How the items are linked:
Z28: g>Z509, j>Z681, z>Z70, a>Z888
Z254: g>Z937, j>Z659, z>Z641, a>Z243
Z627: g>Z292, j>Z65, z>Z349, a>Z688
Z613: g>Z888, j>Z28, z>Z221, a>Z65
Z326: g>Z366, j>Z441, z>Z948, a>Z895
Z84: g>Z462, j>Z725, z>Z47, a>Z441
Z688: g>Z70, j>Z292, z>Z627, a>Z221
Z366: g>Z782, j>Z408, z>Z441, a>Z980
Z782: g>Z688, j>Z627, z>Z408, a>Z801
Z888: g>Z777, j>Z509, z>Z28, a>Z178
Z462: g>Z349, j>Z373, z>Z725, a>Z408
Z47: g>Z725, j>Z980, z>Z895, a>Z84
Z292: g>Z372, j>Z178, z>Z65, a>Z70
Z725: g>Z373, j>Z801, z>Z980, a>Z462
Z991: g>Z930, j>Z411, z>Z832, a>Z298
Z427: g>Z517, j>Z743, z>Z777, a>Z832
Z243: g>Z948, j>Z937, z>Z254, a>Z161
Z832: g>Z411, j>Z517, z>Z427, a>Z991
Z681: g>Z991, j>Z832, z>Z372, a>Z509
Z373: g>Z613, j>Z221, z>Z801, a>Z349
Z569: g>Z161, j>Z243, z>Z267, a>Z497
Z408: g>Z627, j>Z349, z>Z462, a>Z782
Z743: g>Z569, j>Z267, z>Z298, a>Z517
Z777: g>Z743, j>Z298, z>Z509, a>Z427
Z517: g>Z497, j>Z569, z>Z743, a>Z411
Z56: g>Z895, j>Z326, z>Z161, a>Z659
Z980: g>Z801, j>Z782, z>Z366, a>Z725
Z937: g>Z84, j>Z47, z>Z659, a>Z948
Z895: g>Z980, j>Z366, z>Z326, a>Z47
Z161: g>Z326, j>Z948, z>Z243, a>Z56
Z930: g>Z254, j>Z641, z>Z411, a>Z267
Z372: g>Z832, j>Z427, z>Z178, a>Z681
Z509: g>Z298, j>Z991, z>Z681, a>Z777
Z221: g>Z28, j>Z70, z>Z688, a>Z613
Z298: g>Z267, j>Z930, z>Z991, a>Z743
Z801: g>Z221, j>Z688, z>Z782, a>Z373
Z349: g>Z65, j>Z613, z>Z373, a>Z627
Z659: g>Z47, j>Z895, z>Z56, a>Z937
Z65: g>Z178, j>Z888, z>Z613, a>Z292
Z641: g>Z659, j>Z56, z>Z497, a>Z254
Z70: g>Z681, j>Z372, z>Z292, a>Z28
Z411: g>Z641, j>Z497, z>Z517, a>Z930
Z267: g>Z243, j>Z254, z>Z930, a>Z569
Z178: g>Z427, j>Z777, z>Z888, a>Z372
Z948: g>Z441, j>Z84, z>Z937, a>Z326
Z497: g>Z56, j>Z161, z>Z569, a>Z641
Z441: g>Z408, j>Z462, z>Z84, a>Z366

In the rows, 166 stands for zero.

The rows follow the links: the fewer symbols apart two items are, the more alike their rows tend to be.

Each row is also shifted at random along 4 hidden directions that mean nothing.

Name the item of each row.
[210, 119, 145, 161, 157, 209, 181, 167, 193, 139, 158, 132, 167, 179, 122, 180, 232, 157, 173, 207, 120, 123, 142, 218, 198, 158, 163, 134, 156, 152]
item: Z688
[208, 170, 209, 162, 153, 137, 182, 169, 145, 120, 189, 140, 206, 165, 210, 137, 101, 151, 193, 160, 159, 192, 209, 186, 189, 169, 178, 190, 183, 116]
item: Z84
[119, 125, 139, 148, 175, 186, 170, 180, 199, 143, 147, 133, 157, 158, 116, 172, 222, 157, 162, 176, 113, 117, 138, 217, 192, 165, 167, 137, 142, 156]
item: Z221
[134, 204, 173, 185, 162, 169, 184, 170, 158, 214, 169, 184, 157, 177, 188, 160, 156, 156, 162, 154, 211, 188, 162, 109, 132, 158, 146, 180, 185, 184]
item: Z930
[230, 129, 168, 142, 170, 164, 143, 149, 159, 114, 168, 160, 194, 152, 159, 157, 187, 181, 158, 165, 126, 152, 181, 220, 206, 173, 182, 159, 138, 164]
item: Z782
[167, 211, 173, 173, 184, 186, 169, 150, 145, 183, 199, 198, 199, 145, 208, 155, 188, 200, 132, 193, 205, 206, 150, 117, 148, 165, 156, 163, 190, 192]
item: Z254
[188, 143, 180, 148, 156, 140, 122, 153, 155, 113, 174, 168, 186, 147, 165, 151, 81, 181, 196, 153, 126, 159, 207, 213, 202, 179, 197, 165, 150, 158]
item: Z408
[201, 200, 185, 163, 184, 147, 158, 163, 132, 165, 199, 204, 187, 152, 228, 145, 155, 198, 134, 155, 193, 216, 165, 128, 151, 168, 167, 183, 168, 180]
item: Z161
[198, 152, 137, 179, 143, 209, 146, 139, 183, 210, 136, 189, 134, 190, 111, 195, 181, 159, 184, 173, 176, 132, 162, 157, 149, 159, 153, 141, 160, 213]
item: Z372
[67, 218, 169, 161, 189, 162, 174, 162, 156, 181, 180, 168, 188, 129, 198, 177, 219, 179, 125, 190, 208, 203, 144, 120, 142, 165, 173, 178, 194, 163]
item: Z641
[169, 167, 189, 145, 174, 182, 185, 156, 151, 113, 201, 144, 239, 144, 195, 132, 208, 171, 146, 198, 144, 178, 168, 194, 207, 173, 169, 154, 175, 146]
item: Z441
[129, 134, 142, 143, 187, 188, 126, 157, 178, 113, 189, 171, 196, 118, 143, 156, 161, 213, 155, 191, 103, 138, 145, 215, 211, 180, 185, 119, 147, 191]
item: Z801
[113, 137, 148, 175, 140, 183, 156, 168, 196, 171, 135, 147, 139, 175, 106, 177, 124, 142, 209, 164, 134, 113, 171, 197, 178, 167, 168, 142, 160, 167]
item: Z292
[169, 150, 175, 140, 172, 190, 162, 142, 159, 109, 190, 144, 231, 137, 165, 151, 215, 179, 152, 209, 135, 162, 170, 209, 210, 170, 182, 146, 168, 151]
item: Z725
[91, 211, 173, 172, 169, 158, 189, 165, 160, 197, 169, 162, 174, 158, 190, 178, 206, 151, 146, 180, 215, 201, 157, 117, 133, 161, 160, 187, 198, 150]
item: Z569
[115, 155, 138, 191, 137, 213, 150, 143, 203, 199, 135, 157, 137, 179, 96, 217, 162, 151, 207, 209, 173, 124, 164, 167, 155, 165, 171, 130, 189, 176]
item: Z178
[126, 133, 152, 177, 134, 167, 166, 178, 199, 161, 128, 119, 133, 186, 106, 194, 127, 121, 223, 168, 139, 118, 184, 207, 174, 163, 176, 156, 167, 127]
item: Z65
[192, 196, 174, 189, 157, 178, 206, 174, 158, 220, 156, 169, 149, 205, 183, 168, 195, 136, 162, 161, 221, 183, 162, 111, 128, 154, 137, 189, 190, 169]
item: Z411
[165, 180, 192, 157, 175, 171, 195, 169, 157, 116, 205, 137, 227, 148, 208, 141, 175, 170, 160, 201, 152, 189, 167, 179, 192, 167, 172, 166, 189, 129]
item: Z47

Complete each set of four: the symbols that take the first to the second take the third to the fourth, perhaps in another order.
Answers are names.
A [174, 193, 164, 183, 173, 185, 184, 164, 153, 223, 172, 210, 155, 187, 185, 139, 177, 167, 139, 140, 208, 183, 145, 106, 134, 158, 125, 169, 166, 219]
B [147, 209, 177, 171, 173, 160, 185, 159, 146, 194, 172, 170, 180, 164, 203, 165, 222, 158, 131, 167, 220, 201, 162, 117, 138, 159, 161, 191, 187, 166]
C [210, 123, 160, 168, 146, 170, 152, 173, 188, 131, 150, 136, 150, 180, 133, 183, 122, 157, 211, 178, 122, 135, 180, 217, 189, 169, 180, 153, 159, 139]
D Z65

A [127, 195, 188, 152, 200, 122, 167, 191, 146, 134, 199, 175, 191, 131, 229, 144, 135, 195, 140, 157, 164, 213, 159, 154, 162, 177, 180, 184, 168, 144]
B [187, 177, 186, 147, 196, 165, 184, 176, 140, 124, 216, 178, 218, 145, 223, 109, 184, 197, 128, 159, 147, 193, 151, 172, 192, 176, 151, 163, 153, 171]
C [171, 143, 142, 176, 138, 194, 150, 142, 185, 199, 132, 167, 134, 189, 102, 188, 163, 143, 196, 168, 166, 120, 174, 173, 166, 163, 160, 144, 161, 193]
D Z681

A [163, 157, 180, 135, 175, 179, 164, 147, 150, 112, 194, 147, 228, 134, 177, 135, 218, 179, 138, 185, 131, 167, 172, 204, 209, 173, 175, 156, 158, 157]
B [127, 132, 139, 145, 165, 159, 145, 163, 173, 184, 133, 173, 133, 170, 111, 147, 184, 152, 159, 103, 137, 116, 162, 198, 176, 168, 157, 162, 111, 206]
C [115, 204, 179, 159, 196, 150, 171, 177, 150, 150, 201, 173, 196, 127, 220, 169, 185, 202, 129, 191, 182, 213, 147, 139, 157, 171, 179, 172, 190, 148]
D Z782

A [150, 128, 152, 169, 150, 157, 136, 178, 184, 150, 155, 170, 134, 173, 126, 155, 48, 171, 217, 138, 109, 122, 182, 209, 187, 176, 174, 141, 143, 177]
B [170, 127, 137, 163, 157, 210, 153, 151, 182, 179, 158, 187, 153, 177, 109, 143, 168, 166, 172, 150, 125, 111, 154, 189, 189, 167, 143, 125, 136, 227]
C [191, 155, 184, 132, 189, 163, 148, 148, 129, 119, 209, 196, 230, 137, 198, 89, 154, 203, 131, 134, 127, 172, 175, 195, 212, 178, 161, 156, 128, 208]
D Z462

A [136, 201, 170, 183, 167, 178, 187, 167, 159, 217, 173, 187, 159, 176, 189, 156, 175, 158, 148, 158, 214, 186, 151, 108, 134, 161, 140, 177, 187, 188]
B [129, 212, 176, 172, 190, 163, 154, 154, 144, 181, 198, 208, 192, 137, 210, 153, 150, 205, 135, 173, 198, 211, 156, 116, 146, 173, 168, 166, 186, 198]
C [131, 155, 174, 153, 161, 168, 136, 147, 168, 106, 184, 148, 210, 128, 159, 168, 118, 188, 188, 201, 128, 156, 187, 209, 205, 176, 200, 144, 177, 146]
D Z349

A [165, 160, 134, 179, 159, 193, 160, 157, 189, 216, 129, 174, 122, 185, 119, 214, 210, 154, 169, 181, 188, 143, 148, 150, 137, 156, 162, 154, 169, 185]
B [79, 171, 134, 167, 174, 142, 150, 185, 187, 208, 124, 173, 98, 163, 131, 205, 186, 156, 159, 140, 180, 149, 145, 152, 131, 164, 176, 177, 151, 173]
C [167, 168, 142, 178, 175, 164, 169, 180, 177, 217, 142, 191, 110, 188, 150, 184, 188, 165, 154, 141, 188, 160, 138, 134, 130, 158, 149, 171, 151, 196]
D Z991

A [235, 147, 140, 169, 159, 164, 159, 158, 162, 219, 125, 188, 112, 201, 132, 188, 230, 151, 149, 131, 188, 148, 157, 156, 137, 155, 149, 180, 134, 200]
B [234, 163, 159, 183, 155, 132, 187, 187, 170, 220, 115, 158, 94, 219, 158, 203, 213, 120, 169, 129, 214, 169, 167, 141, 115, 150, 155, 212, 152, 143]
C [126, 204, 189, 175, 183, 144, 189, 189, 164, 138, 190, 135, 189, 142, 218, 191, 168, 173, 162, 215, 186, 214, 164, 147, 152, 169, 189, 185, 212, 97]
D Z326

A [132, 210, 196, 171, 166, 107, 163, 172, 143, 175, 168, 164, 163, 156, 218, 181, 120, 158, 169, 145, 215, 217, 198, 128, 133, 168, 186, 216, 190, 130]
B [194, 192, 192, 176, 172, 171, 194, 179, 163, 131, 205, 147, 206, 157, 223, 163, 153, 179, 168, 217, 174, 208, 166, 154, 169, 163, 171, 167, 208, 122]
C [153, 128, 145, 178, 148, 209, 154, 163, 200, 156, 162, 161, 157, 173, 108, 166, 116, 167, 209, 184, 120, 113, 157, 200, 191, 166, 159, 117, 167, 187]
D Z178

A [156, 175, 201, 157, 168, 136, 165, 173, 145, 118, 203, 160, 210, 149, 208, 124, 93, 174, 179, 154, 141, 185, 192, 184, 196, 177, 177, 177, 173, 146]
B [278, 124, 174, 151, 161, 165, 141, 141, 149, 121, 171, 168, 194, 169, 161, 149, 161, 180, 166, 159, 128, 156, 189, 217, 204, 171, 173, 161, 137, 174]
C [182, 187, 149, 187, 174, 201, 192, 174, 174, 228, 164, 193, 141, 194, 168, 165, 203, 160, 143, 172, 201, 170, 130, 112, 132, 156, 126, 158, 176, 204]
D Z641

A [131, 164, 191, 136, 182, 134, 167, 168, 141, 113, 193, 151, 215, 133, 200, 120, 160, 172, 146, 144, 137, 181, 180, 200, 201, 176, 180, 179, 149, 148]
B [233, 131, 175, 152, 151, 160, 159, 154, 167, 112, 160, 128, 187, 164, 153, 184, 190, 157, 182, 188, 138, 157, 189, 222, 200, 166, 190, 167, 158, 122]
C [128, 171, 135, 190, 165, 189, 170, 175, 199, 215, 137, 163, 116, 178, 132, 223, 206, 156, 167, 192, 190, 154, 137, 136, 127, 157, 163, 156, 186, 165]
D Z411

A [57, 134, 132, 150, 177, 182, 148, 178, 192, 163, 151, 160, 146, 143, 107, 150, 175, 172, 162, 150, 111, 111, 139, 208, 189, 174, 165, 127, 129, 197]
B [201, 149, 135, 182, 144, 207, 144, 137, 179, 211, 138, 189, 130, 190, 111, 190, 171, 162, 184, 173, 177, 129, 165, 156, 151, 161, 154, 142, 160, 212]
C [197, 121, 142, 150, 181, 199, 146, 159, 177, 128, 179, 176, 177, 147, 135, 152, 196, 200, 155, 187, 101, 133, 141, 215, 212, 174, 167, 122, 135, 198]
D Z292

A [147, 133, 140, 159, 149, 182, 154, 154, 177, 190, 131, 158, 138, 180, 103, 169, 206, 143, 166, 141, 153, 116, 164, 189, 170, 166, 153, 155, 137, 196]
B [122, 184, 157, 175, 169, 123, 192, 204, 174, 212, 122, 155, 98, 189, 164, 195, 194, 124, 159, 120, 204, 177, 156, 136, 116, 157, 156, 210, 157, 138]
C [178, 178, 197, 141, 193, 122, 209, 192, 143, 121, 182, 129, 197, 153, 227, 144, 250, 154, 121, 160, 167, 205, 159, 182, 174, 162, 167, 207, 160, 104]
D Z782

A [156, 207, 172, 179, 188, 204, 171, 153, 155, 161, 211, 190, 211, 138, 213, 170, 183, 213, 140, 233, 190, 211, 139, 120, 155, 167, 167, 144, 208, 177]
B [159, 186, 185, 169, 187, 186, 191, 178, 164, 126, 219, 158, 222, 144, 219, 146, 174, 191, 150, 222, 160, 197, 146, 163, 181, 170, 166, 147, 198, 143]
C [194, 200, 171, 178, 170, 185, 179, 148, 140, 215, 180, 215, 173, 179, 193, 135, 177, 172, 135, 144, 213, 189, 157, 105, 141, 161, 132, 172, 173, 224]
D Z243

A [209, 158, 202, 158, 141, 172, 199, 154, 158, 109, 177, 101, 225, 168, 188, 174, 201, 130, 183, 220, 164, 180, 199, 205, 200, 160, 183, 179, 203, 89]
B [248, 140, 187, 147, 148, 155, 158, 144, 153, 111, 167, 134, 207, 165, 170, 163, 184, 152, 175, 176, 146, 165, 205, 217, 202, 165, 185, 176, 158, 128]
C [192, 174, 144, 188, 166, 185, 190, 179, 178, 217, 141, 172, 120, 201, 155, 194, 218, 145, 154, 170, 202, 165, 134, 126, 125, 151, 142, 172, 172, 177]
D Z517

A [104, 197, 154, 175, 183, 179, 190, 183, 169, 219, 165, 186, 144, 173, 172, 162, 209, 162, 136, 154, 197, 172, 129, 117, 132, 162, 139, 169, 171, 193]
B [98, 214, 176, 178, 169, 168, 181, 165, 157, 202, 174, 177, 175, 156, 193, 173, 175, 162, 152, 177, 212, 199, 159, 113, 133, 165, 160, 177, 198, 166]
C [195, 209, 187, 180, 175, 163, 163, 155, 141, 177, 194, 198, 190, 156, 219, 164, 130, 193, 158, 181, 205, 215, 174, 118, 147, 168, 168, 175, 193, 176]
D Z937

A [188, 118, 147, 160, 162, 176, 160, 177, 188, 139, 155, 152, 154, 176, 131, 166, 154, 167, 187, 164, 114, 125, 163, 218, 195, 172, 167, 142, 144, 161]
B [210, 168, 136, 181, 180, 198, 166, 164, 170, 226, 160, 225, 122, 191, 152, 163, 188, 187, 140, 149, 181, 160, 124, 125, 133, 158, 130, 147, 143, 240]
C [136, 131, 147, 164, 170, 205, 138, 161, 195, 116, 183, 154, 187, 132, 130, 181, 144, 202, 186, 228, 106, 136, 150, 212, 203, 179, 189, 115, 172, 164]
D Z509

A [198, 203, 194, 176, 170, 137, 171, 169, 144, 160, 184, 170, 183, 160, 224, 178, 145, 175, 161, 177, 209, 221, 182, 129, 143, 165, 180, 196, 194, 136]
B [164, 176, 194, 153, 185, 138, 175, 185, 141, 126, 205, 169, 206, 146, 221, 121, 120, 185, 154, 151, 149, 196, 174, 172, 184, 174, 168, 178, 165, 153]
C [163, 153, 149, 171, 143, 138, 153, 166, 182, 206, 108, 157, 99, 191, 121, 214, 178, 128, 184, 131, 194, 143, 182, 168, 134, 159, 177, 192, 150, 155]
D Z298

A [264, 131, 186, 160, 136, 140, 146, 153, 164, 113, 156, 133, 178, 177, 160, 181, 110, 148, 214, 171, 140, 157, 219, 221, 193, 168, 198, 178, 163, 119]
B [180, 122, 129, 161, 179, 236, 159, 157, 194, 142, 181, 172, 180, 159, 120, 152, 209, 198, 158, 211, 104, 117, 125, 209, 203, 167, 148, 98, 146, 210]
C [200, 202, 195, 174, 177, 128, 166, 175, 140, 158, 188, 178, 181, 158, 230, 164, 113, 182, 164, 166, 196, 220, 185, 136, 145, 166, 179, 194, 188, 142]
D Z895

